Each row is followed by its group and then its class within the group.
[ -9  11  -4  12  -8  -3  -5  -2   5  -2  10 -17   0  11  -4 -12  12   5
   1   9  -6   5]  rj Q
[-43  -3  -4 -22   9  10   9  -7   2  -5  -4  -3   8  -6 -21  -2  -1   9
  10 -23   3  -5]  Mp X
[-22  19  -9  10 -21  -3   1  -3 -18  -8   5 -29 -11   9   0  -3  -2   3
  12  -3  -3  -1]  rj U
[ -5   3   6  -4  -5   7  -6   6   8  -3  12   1  -9  23   6 -15   9  10
   3 -20  -5   5]  rj Q
[  3   1   5 -11  15   2   3  -2   3  -5  -3  -6  -9  10 -12  14   2   9
   2 -26  -2  -6]  Dq H
[-33 -17  -1   1   2   4  11  -4 -10  -2   6  -4  -9  14  -8  15  -2  -2
   6 -27   1  -2]  Mp M
[-23  -2  -3  16   1  10  12  -5  -6  -4   6  -6 -13  13  -5   8   2  -2
   6  -4   2   5]  Dq A
[-27 -16  -3   4  15   2   5  -3 -15   0   8  -7   4  13 -18   4  -1   8
  12  -7  -3   1]  Mp M
[-41 -12 -12   6   5  17   8  -5   1 -11   1 -12  -9   6 -29   6   6   2
   7   3  -3  -3]  Mp X
[-17   3   2  -3 -10  -2   4  -2   7  -7  -4   4  -9  19  -4  -2   0   3
   0   4 -11   8]  Zz K
[-23 -11  -3   2   8  11  11   1  -7 -12   0 -10 -11   4 -10   8   4   9
   6 -28   1   0]  Dq H
[ -1  12  -3   8 -15   2 -26  -4  22  -9  10   7 -10  12   5 -11   3   6
  -4  -6   3   8]  rj U
[-38 -17  -5   2  16  11  12  -1  -6  -3   5  -5  -2  -1 -22   9  -1   4
  13  -5   0   1]  Mp M
[-27   3   0   8   1  -6   8 -13  -3 -14  -1   2  -7  19   6   7  -3  -6
  -1  14  -9  17]  Zz K
[-36  -2 -16  14  -6  -2  11  -4   0   4  -5   6 -23  38  -2   1  10   6
   6  19  -6  17]  Zz K
[-45 -12  -8  12   9   1   1  -6  -5  -7   5  -9  -5  20 -19   6   2   6
  13  -3  -2  -7]  Mp M
[-19  10  -2   1  -8  -8  -2  -3   0 -14   1   0  -8   9   2  -1   0   8
  -5   9  -9   9]  Zz P
[-30  -5   0   8   3  10   5  -3  -4   3   6  -9  -4  17 -12   6  -2   6
   7 -13  -5   2]  Mp M
[-34 -15  -6  -1  11  13  15  -4  -9   3   6 -15 -18  -5 -23  16  -3   7
   8 -12   7  -6]  Mp M
[ -6  -9  18   4   7  11   2  -8  -7  -8   2  -6 -11   5   3   4  -2   0
   6 -14   1  -5]  Dq A
[ -2 -17  12  -5  16   9   7   1 -13  -6  14 -11  -7   3  -6   7  -2  11
   7 -16   5  -2]  Dq H
[-29   5  -5  12   3   8  10   0  -5 -11   1   7  -8  13  -5   8  -3   4
  10   7   2   1]  Dq A
[-45 -17  -7 -15   6  12  17  -9 -10  -1   3  -5   3   1 -39   9   5  11
   4 -10  13 -16]  Mp X
[-21  19 -38   5 -29 -12 -10  -2  -6  -4   5   5 -18  10  -7  -1  -1  -1
  -7  12  -6   5]  rj U
[  0   9  -2   6 -10   4  -5   1  10 -10   3  -2  -4  22  -8 -16  -1   8
  -1  -6 -10   2]  rj U
[-19  -9   4   1   7   1   6  -7  -4  -2  -1  -4 -12  -1  -6  22   0   3
   5  -8  -3   0]  Dq A
[-25 -15   3  16  11   2   3   1  -9   8   8   0 -15   4  -4   2   0   3
   6  -6  -6   1]  Dq H
[-36  13  -3  17  -6   3  12  -2  -6  -7  -1   2 -21  13  -3   6   0  -1
   1  22  -7   9]  Zz K
[ -4 -18   2   9   7   9  -5 -10 -13  -1   7 -10 -19  -4 -10  19  -1   4
   3 -12  -5  -7]  Dq H
[  0  16  -9  13 -19 -10  -4  -8   0  -4   6  -5 -10  16   3 -14   2  -4
  -4  -8   1   1]  rj Q
[-39 -23   1  24  11   7  11   3 -16   4  10  -5 -17  -1   1   8  -3  -6
   7   8  -4   0]  Dq H
[ -9   8  -5 -14 -10   3   6   5   1 -14  13   0 -20  10  -3 -13  -3   4
  -1  -7  -3  -4]  rj U
[-45  -8 -21   7   6  11  13   5   8  -1   4  -7   9   0 -29   2  -2   3
  15   8   2  -2]  Mp X
[-35 -21  -6 -10   9  10   6  -4   0  -3   4 -12  -9   8 -21   4   4   6
   7 -28  -2  -9]  Mp X
[-41 -11 -18   6  -1   6  10  -1  -5   0   5  -3  -2  -3 -25   8   5   7
   4  -4  -4  -6]  Mp X
[-31 -14  -5  11  -1  12   9  -6  -1  -8   2  -6 -14  -7 -19  13   2   3
   8 -11   0   5]  Mp M
[-27   0  -2  10  -4  -4   7  -2  -4  -7   3  -6 -16  11  -5  -5  14   1
   0  12  -6   8]  Zz K
[-31 -14  -2 -13   8   5   7  -2   2   1   4  -8  -2  11 -21   8  -1  12
   9 -19  -4  -2]  Mp M
[ -9   3  -1   3  -1  -6   1  -1   6 -10   4   0 -14  19  -3   2   2   4
  -8  10  -7  14]  Zz K
[-26 -17   1  -9  18  12   5  -6  -2   2   9  -8  -3   7 -18   8  -1   7
   8 -13  -1  -5]  Mp M
[-43   2   2   1   2   2   5  -9   8  -1  -2   9  -9  25  -3  12   3   2
   2  12 -12   7]  Zz K
[ -1 -14   9   7  16   1   7  -6 -12  -5   8  -3 -15   0 -14  10  -6   4
   4  -7  -1 -12]  Dq H

Each row is followed by its group and then its class within the group.
[-11   1 -11  -2  -1 -18   3  -7  -2   4   8   7 -10   2  -6  -3  -2   6
   7 -10 -13   4]  (46) qz
[-18  -6   2   9   0 -13   6 -18   6   4  -4  -5 -11  22 -18  -3  -1  20
   5 -21  -8 -10]  (46) qz
[-12  -6   1   0 -15  20   4 -20   8  -6   0   3 -12   0   3   0 -12  14
   9 -13  -8  -5]  (46) qz
[-21   5  14   5 -17 -28  -3  -7  -1 -31  -1 -13   0   9  -2   8   2  12
  -8 -13  -7   3]  (35) Fr
[-10  -8  -3  24   2  17 -51  -5 -18 -23  -6   7  -1   8  -6   4  -6  20
  19  18  -1  -2]  (46) tp
[ -4   0  13  -8  -1  11  -2 -22   2   5  -8  -1  -2  -2 -39   3   8  11
   6   1  11  -4]  (46) qz
[  6   0 -12   8 -12  57   3  -5   3 -14 -12   7 -12   2  -3   7  13   3
   3  -9 -23  -4]  (41) Nc
[ -7   2   8  -5   0  12   6 -16   7  10 -17   3  -7   8  -3   6   2   4
  -6   6  10  -9]  (43) mh
[-10  13   3   9  -3 -57   5 -15   2 -37   0   3   3   8  -6   3   2  10
   1  -3 -12   1]  (35) bq
[-11   3   3  -7  -2  22   1 -17  -2   8 -30  29  -8   2  -5   1   2   8
   1  11   5   9]  (43) mh
[ -6  -7 -11   1   5  15   6  -1  -6  -2   0  10  14   7   7  15   4   4
   1   1  -7   5]  (41) Nc
[ 10 -12 -39   2  10  38  -1  21  -1  -9  10  13  17  -3  14   2   4   5
   1   9  -3   2]  (41) Nc
[  5  10   9  -4   2  -1  -1  -7   4  16  -5   3  -8  -1  -3   4  -4  -8
 -14  11  10  -5]  (43) sj
[-5 -8  8 -8 -1 26  5  0  4 12 -9  8 -5 15 -4  3  2  2 -2  3 -2  8]  (43) mh
[ -7  -7  -6  -7  -6   1   4 -18  -4  -6   3  -7   8   7  -2   3  -4  18
   6 -13  12  -2]  (46) tp
[ -2   4   4   1  -1  46   5  -8   6  11 -17  13 -12   4  -3   8   8   6
  -1  -1  -2  -2]  (43) mh
[  1   9   4  10  10  10  -3  18   2 -26  -7  -2   4   0  -1  -1   8   4
   2  -2 -18  13]  (35) bq
[ -6  -8  -3  -1   5  17   4 -18   0   1  -4  -4  -1  -5 -15  -6  -8  11
   3 -13   2  -1]  (46) qz
[ -2  13   2  29  13  26  -1  -5   8  -8  -5  25  -8  13   4   7  11  14
   0   0 -15  -4]  (41) Nc
[  4  -1  -8   3   5  27   2 -18   8 -18  -6   5  -3  -3  -4   1   1 -10
  -7  -8 -14  -5]  (41) jh
[ -7 -12   9  -4  -7   5  -3   4  -3 -33   2 -11  10  -1  16   1  12   0
   5   2  -6  14]  (35) Fr
[ -6 -18   7   5   0   4   0 -26   1  12   0 -11   5   0  -5  -1  -1   6
  10  -3  -1   0]  (46) qz
[  2   2  29   7  -5  57   3 -14   3 -15  -1 -17  -6  -5   0   5  11  -6
  -2  -9 -20   5]  (41) jh
[11  2  3 -8  1  5 -2 -7 13 15 -4  6 -2  5  0  2  6  0 -3  4  2  3]  (43) sj

Each row is followed by its group and then its class within the group.
[-3  3  1  3  6  8 -5  0  0 -2 -2  1  1  1 -1  7 -5  2 -1 -1  2  2]  bp Y
[  2  -5   2  -8  -9 -24   7   1   3   8   2   0   3  -1   1 -18   3  -9
  -4   0  -4  -4]  hb J
[-11   3  -2 -14   0  10  18  -2  -1   5  -2  -2   7   4  -7  -1  -5   7
  -7  -3  17   2]  cr B
[ 3 -4  2  3 -1 -9  4 -2  1  0  4  2 -1  3  2 -4  1 -8 -2 -1 -3 -5]  hb L
[-11   4   1   6   9   9  -7 -17  -3  -2  -9   0   0  -5   3   8 -16   6
  -8  -6  16   8]  bp F
[ 2 -3  3 -1  1 -6 -4 -2  5 -1 -1  3 -2  2  3  1 -3  0 -2  0 -4  1]  rf C
[  8  -6   5  -1  -2 -10  -2  -3   8  -2   0   4  -7   4   4  -2  -3   0
   1   1 -11   4]  rf D
[  6  -9   6  -4  -5 -20   0   3   5   1   3   2   0   0  -2 -15   3  -8
   0   2  -9  -5]  hb J
[-1 -2 -2 -9 -6 -3 27  1  3  2  0 -7  4 14 -9 -3  7  1 -2 -3  8 -3]  cr N
[  0  -4   2  -1  -1 -10  -3  -5   0   3  -2   4   1  -6   5  -8  -4  -4
  -4  -1  -1   0]  hb L
[ 0  0  4 -4  4  4 -1  3  3  1 -1  3 -1  3 -2  2 -3  2 -3  2 -3 -3]  rf C
[ -3   2   1  -5   1   4  13   4   5   3   1  -9   7   9 -11   1   7   1
  -3  -2   7  -6]  cr N
